Below is a small trained network, with its code and all its weights. Each question gives an input and a target symbol and asks what happens when units are switched off, that is, made to give their printed mean instead of their output.

import numpy as np


def w(rows, s, z=0):
    codes = np.array(rows[::2]) - 128.0
    scale = np.full(codes.shape[1], s)
    scale[-1] = z or s
    return codes * scale


def f(y):
    return np.maximum(y, 0)


def softmax(a):
    e = np.exp(a - a.max(-1, keepdims=True))
    return e / e.sum(-1, keepdims=True)


def log_softmax(a):
    a = a - a.max(-1, keepdims=True)
    return a - np.log(np.exp(a).sum(-1, keepdims=True))


def net(x, mask):
    ids = ['ΓΠΣΦΨΩαβεζηθμξτ'.index(c) for c in x.split()]
    T = len(ids)
    res = E[ids] + P[:T]
    u = 0
    for l in range(2):
        r = res
        for j in range(2):
            rows = slice(3 * j, 3 * j + 3)
            q, k, v = (r @ M[l][rows].T for M in (Q, K, V))
            z = softmax(np.where(np.tri(T) > 0, q @ k.T / 3**0.5, -1e9)) @ v
            o = O[l][rows]
            res = res + np.where(mask[u + j], z, o[:, -1]) @ o[:, :-1]
        u += 2
        y = f(res @ A[l][:, :-1].T + A[l][:, -1])
        res = res + np.where(mask[u : u + 8], y, B[l][:, -1]) @ B[l][:, :-1]
        u += 8
    return log_softmax(res[-1] @ U[:, :-1].T + U[:, -1])


Q, K, V, O, A, B = {}, {}, {}, {}, {}, {}
E = w([
[68,155,132,165,122,164,86,148,54,144,107,197],'Γ',
[118,137,65,116,102,110,196,110,190,152,150,112],'Π',
[75,168,86,124,98,132,132,137,119,161,146,125],'Σ',
[109,160,124,127,110,153,205,171,42,152,83,179],'Φ',
[129,140,114,160,64,173,194,146,108,158,117,86],'Ψ',
[62,180,123,93,146,144,144,77,71,157,98,146],'Ω',
[154,122,136,133,149,175,172,71,166,128,89,174],'α',
[88,142,59,140,103,97,160,226,203,93,73,157],'β',
[116,38,147,212,165,169,132,157,130,78,64,128],'ε',
[77,58,46,89,170,67,103,103,90,136,67,73],'ζ',
[142,157,162,98,169,222,84,73,161,67,94,33],'η',
[82,172,165,77,183,65,189,177,118,78,127,69],'θ',
[131,63,180,90,144,210,125,182,165,254,115,132],'μ',
[165,139,172,113,121,163,114,181,198,80,254,212],'ξ',
[103,71,210,122,93,35,166,84,94,140,183,151],'τ',
],0.0096)
P = w([
[147,203,141,210,199,73,130,134,198,215,74,135],'0',
[83,140,89,183,222,214,250,139,83,173,154,129],'1',
[171,175,144,177,166,79,134,146,172,184,77,134],'2',
[67,113,105,144,190,228,254,138,93,143,158,117],'3',
[161,150,153,137,136,82,130,151,164,161,86,134],'4',
[51,91,115,111,151,232,238,141,95,114,160,117],'5',
[143,121,162,109,113,82,114,154,154,133,106,135],'6',
[44,73,132,77,120,237,223,140,94,82,158,130],'7',
[143,97,177,80,85,85,95,158,150,105,115,136],'8',
[32,52,139,44,87,234,205,139,96,52,163,134],'9',
[134,76,188,47,49,88,82,157,142,77,114,139],'10',
[17,36,152,15,54,251,194,144,96,24,159,139],'11',
[159,99,170,89,84,111,107,139,140,97,124,144],'12',
],0.007)
Q[0] = w([
[9,53,161,48,143,245,247,166,135,111,113,147],'0.h0',
[208,182,127,225,64,29,49,74,129,64,118,129],'0.h0',
[93,148,76,129,139,137,161,98,96,75,132,113],'0.h0',
[183,168,123,140,138,79,31,147,126,155,167,112],'0.h1',
[119,166,70,141,134,145,124,117,93,116,197,122],'0.h1',
[93,90,180,128,124,137,210,124,150,96,80,152],'0.h1',
],0.012)
K[0] = w([
[119,48,150,1,45,153,110,138,116,85,129,141],'0.h0',
[127,220,63,253,228,121,138,124,137,184,50,80],'0.h0',
[150,63,154,37,103,169,102,190,123,207,76,134],'0.h0',
[127,186,72,249,120,113,159,142,123,165,126,141],'0.h1',
[190,141,140,168,255,143,126,111,181,155,29,124],'0.h1',
[110,52,189,1,72,112,99,114,111,117,166,119],'0.h1',
],0.0077)
V[0] = w([
[142,66,209,115,187,116,103,186,183,197,184,132],'0.h0',
[79,147,110,163,119,43,134,69,100,67,152,131],'0.h0',
[168,187,26,188,116,120,126,123,126,50,125,173],'0.h0',
[181,91,100,144,164,110,156,83,161,154,140,76],'0.h1',
[66,162,85,54,117,136,106,185,86,99,113,17],'0.h1',
[122,129,104,120,2,110,144,145,100,182,131,103],'0.h1',
],0.0058)
O[0] = w([
[254,136,114,108,161,98,139,176,84,126,129,125,206],'0.h0',
[65,92,143,107,164,95,119,132,166,162,164,112,26],'0.h0',
[46,111,146,177,92,156,118,159,148,149,143,81,2],'0.h0',
[165,94,125,116,122,151,155,98,164,165,138,129,119],'0.h1',
[155,146,103,120,151,110,116,177,83,144,134,69,124],'0.h1',
[108,139,116,149,21,77,145,136,97,136,134,95,99],'0.h1',
],0.0078,0.0031)
A[0] = w([
[125,95,42,86,176,187,122,115,81,96,158,97,170],'0.n0',
[134,189,144,134,91,88,143,156,210,101,153,108,220],'0.n1',
[162,194,119,124,90,88,133,158,155,194,138,55,160],'0.n2',
[138,138,165,188,126,94,38,178,148,170,81,216,172],'0.n3',
[102,90,146,100,104,120,131,134,128,69,133,132,252],'0.n4',
[152,68,128,171,137,118,151,209,193,94,85,145,142],'0.n5',
[3,85,91,147,97,208,185,119,142,115,137,149,125],'0.n6',
[155,160,62,124,145,78,59,69,195,133,106,171,182],'0.n7',
],0.008,0.0036)
B[0] = w([
[140,71,145,128,147,161,190,168,93,102,74,111,255],'0.n0',
[115,171,157,156,150,123,157,196,154,118,199,46,195],'0.n1',
[177,127,114,142,138,123,103,174,87,179,191,30,172],'0.n2',
[104,100,140,163,110,99,83,176,103,147,83,254,212],'0.n3',
[121,102,149,94,114,107,133,124,114,55,153,107,250],'0.n4',
[148,63,88,185,152,122,158,193,143,94,136,92,219],'0.n5',
[10,73,141,127,121,197,190,97,172,136,182,155,227],'0.n6',
[81,169,109,124,109,58,76,93,255,136,109,141,174],'0.n7',
],0.0074,0.0044)
Q[1] = w([
[105,60,164,55,167,227,210,214,67,165,111,114],'1.h0',
[15,121,72,124,139,191,199,56,121,125,189,90],'1.h0',
[235,254,140,171,180,82,71,115,108,47,92,75],'1.h0',
[251,151,139,169,178,3,31,230,70,118,59,75],'1.h1',
[110,176,127,239,84,54,10,114,232,134,198,142],'1.h1',
[128,195,74,135,69,132,64,36,128,164,62,102],'1.h1',
],0.0081)
K[1] = w([
[158,120,161,85,62,113,131,154,87,80,162,134],'1.h0',
[93,130,237,45,132,123,121,141,166,80,179,88],'1.h0',
[132,125,89,195,177,116,138,153,141,254,147,141],'1.h0',
[154,179,137,146,135,148,145,117,122,226,139,163],'1.h1',
[109,130,138,205,197,127,146,105,127,175,87,117],'1.h1',
[94,168,61,180,151,149,165,149,180,138,113,126],'1.h1',
],0.0094)
V[1] = w([
[114,92,160,133,97,49,159,129,117,165,216,178],'1.h0',
[104,88,61,125,88,142,143,128,109,173,117,153],'1.h0',
[116,74,162,135,92,190,83,120,189,184,133,124],'1.h0',
[126,72,127,126,139,72,102,74,75,131,47,60],'1.h1',
[169,91,197,207,137,156,104,95,117,100,158,141],'1.h1',
[123,93,74,167,164,138,133,254,165,71,74,80],'1.h1',
],0.0075)
O[1] = w([
[189,139,210,109,146,60,158,188,143,148,140,114,130],'1.h0',
[152,95,148,80,73,76,109,149,157,138,93,212,145],'1.h0',
[210,54,100,84,102,103,59,123,94,95,162,143,126],'1.h0',
[125,72,78,171,252,83,164,141,135,150,144,189,73],'1.h1',
[121,128,106,156,119,91,162,78,45,73,254,78,151],'1.h1',
[149,158,159,217,118,39,80,118,143,65,92,138,254],'1.h1',
],0.0076,0.0072)
A[1] = w([
[114,148,139,88,141,113,28,22,125,149,56,211,43],'1.n0',
[170,105,46,122,134,37,114,109,195,125,103,76,27],'1.n1',
[158,173,114,165,145,94,2,194,112,112,86,125,88],'1.n2',
[151,176,117,66,180,96,100,80,224,117,151,17,67],'1.n3',
[146,98,44,152,189,168,153,110,46,87,121,103,5],'1.n4',
[145,212,143,52,113,55,61,65,93,175,143,99,232],'1.n5',
[45,181,130,121,103,29,107,148,83,227,98,136,129],'1.n6',
[244,81,112,76,124,88,64,134,147,228,99,131,207],'1.n7',
],0.0072,0.0025)
B[1] = w([
[87,130,244,157,119,164,153,173,106,165,128,115,164],'1.n0',
[102,114,126,87,68,123,179,133,123,203,97,91,177],'1.n1',
[117,101,113,59,157,179,100,146,122,167,160,134,253],'1.n2',
[175,88,136,136,91,153,174,76,115,173,164,209,172],'1.n3',
[117,189,111,75,95,95,112,152,147,133,151,151,214],'1.n4',
[57,107,103,154,205,169,165,114,166,93,112,140,183],'1.n5',
[115,155,59,149,108,164,204,119,80,51,142,145,181],'1.n6',
[109,173,130,132,146,81,72,55,79,122,138,114,200],'1.n7',
],0.011,0.0062)
U = w([
[132,134,130,107,147,92,71,108,88,138,148,122,196],'Γ',
[139,169,148,110,146,112,94,161,196,121,184,177,92],'Π',
[106,138,107,100,98,121,114,188,159,159,127,111,86],'Σ',
[106,144,157,131,107,144,119,162,96,147,143,162,3],'Φ',
[144,122,105,127,52,115,150,104,137,166,146,144,107],'Ψ',
[93,93,113,101,111,138,135,102,99,161,74,90,86],'Ω',
[163,82,134,103,131,215,113,68,153,127,135,148,132],'α',
[127,163,207,145,87,81,103,123,204,139,58,136,204],'β',
[120,121,121,199,122,33,141,75,103,86,160,156,109],'ε',
[141,37,105,160,193,113,126,146,153,137,76,174,173],'ζ',
[83,158,32,103,149,145,90,103,144,98,178,125,178],'η',
[78,169,171,150,225,147,133,120,162,107,73,76,115],'θ',
[203,193,86,108,96,106,172,151,106,101,62,196,128],'μ',
[155,155,149,185,85,153,119,136,70,122,140,2,183],'ξ',
[152,104,146,93,216,151,181,163,97,159,184,96,98],'τ',
],0.0086,0.0043)

Each question gives the input, a string of symbols that net reads in full, and the target symbol t.
The units are the heads (3 rows each of Q, K, V and O) and the neurons (one row each of A and B). Each row of codes is followed by its name. A weight is (code - 128) times the scale printed after its matrix; where a second scale follows, it is the last column's (O, A, B and U).
mask holds one flag per unit, layer by layer, with each layer's heads first. A switched-off unit (its flag False) gives its mean, the last column of its rows in O or B, instead of its output. The means were averaged over made-up inputs and are rounded, as every weight is.
A unit's drop is (log p(t) with every unit on - log p(t) with that unit switched off) / (log p(t) with every unit on - log p(t) with every unit switched off).
The circuit of an input: a set's keep is (log p(t) with only the set's units on - log p(t) with every unit switched off) / (log p(t) with every unit on - log p(t) with every unit switched off). Starting from the 12 units with the biggest drops (on a tie, the unit counted first), units are removed one at a time, each time the one whose removal leaves the highest keep (on an exact tie, the one counted first), for as long as the keep stays at least 0.8.
circuit, biggest first: the units of the circuit, biggest drop first
unit that matters most: the unit with the biggest drop
k most important neurons: the k neurons with the biggest drops, biggest first
k most important neurons of layer l: the k neurons of layer l with the biggest drops, biggest first
heads that matter: for each layer, one digit per head in row order, 1 if its drop is at least 0.15 and else 0, layers parted by /
input Σ ε ε, target ζ: circuit, biggest first => 0.n5; 0.n3
input ζ μ β Γ ε β, target ε: circuit, biggest first => 1.h1; 0.n5; 0.n6
input η Σ τ Π ε ζ, target ζ: circuit, biggest first => 1.h1; 0.h0; 0.n0; 0.n4
input Φ ζ μ θ ε μ μ ε, target μ: circuit, biggest first => 0.h0; 1.n4
input Γ μ Σ η η Φ, target η: circuit, biggest first => 1.h0; 1.n4; 0.n6
input ε μ β α α τ ε τ τ α ε μ, target μ: circuit, biggest first => 0.h0; 1.n2
input ε μ Γ Σ α η θ τ ε α Ω, target θ: 2 most important neurons => 1.n5; 1.n0
input α Σ Φ Ψ ξ θ Ψ θ α τ, target τ: circuit, biggest first => 1.h1; 1.h0; 0.h0
input α η η η, target η: circuit, biggest first => 1.h0; 1.n4
input α Γ τ Π α ε μ Ω τ α, target τ: circuit, biggest first => 1.h1; 1.h0
input Γ Π η ε μ ξ Σ Ψ β Ψ, target β: most important neuron of layer 0 => 0.n5
input Ψ Ω Ω Ψ Φ ζ, target ζ: circuit, biggest first => 1.h1; 0.h0; 0.n0
input Γ Σ α ξ Π, target Ψ: circuit, biggest first => 1.n3; 1.n1; 0.n7; 0.n3
input ζ Ψ θ ε θ α θ Π, target θ: unit that matters most => 1.h0
input β ξ ξ ξ μ Σ α Π α τ Γ ε ζ, target Ω: 3 most important neurons => 1.n1; 0.n6; 0.n7
input τ α θ τ Ψ Φ α θ η β, target θ: heads that matter => 10 / 10
input ζ β α Γ ξ Σ τ Φ α ζ μ, target Γ: heads that matter => 10 / 00
input Φ Φ μ ε Σ α ε ε Ψ Ω θ, target τ: heads that matter => 01 / 00
input β β τ, target ε: 3 most important neurons of layer 0 => 0.n6; 0.n3; 0.n0
input θ Φ θ η ζ Ψ Ψ Ω β, target Σ: 2 most important neurons => 1.n2; 1.n1
input ξ Φ Π Σ Σ, target η: 2 most important neurons => 1.n5; 1.n6
input Γ τ α Π μ ξ Σ Ψ, target ξ: heads that matter => 00 / 01
input α τ μ, target Γ: heads that matter => 00 / 10
input τ Φ α, target β: unit that matters most => 0.n7
input ζ Ψ Π μ ε ξ Ω μ τ Ψ β, target Σ: heads that matter => 00 / 00
input Ω Ψ α ξ Π ε ζ ε Ψ ξ, target ξ: heads that matter => 00 / 01
input Π ε Φ η, target η: unit that matters most => 1.h0
input β Ψ α Φ, target α: heads that matter => 11 / 01
input η μ μ ξ ε Σ Ω τ ε ζ, target τ: heads that matter => 01 / 11
input Γ Σ μ τ Π Ω, target τ: heads that matter => 00 / 11
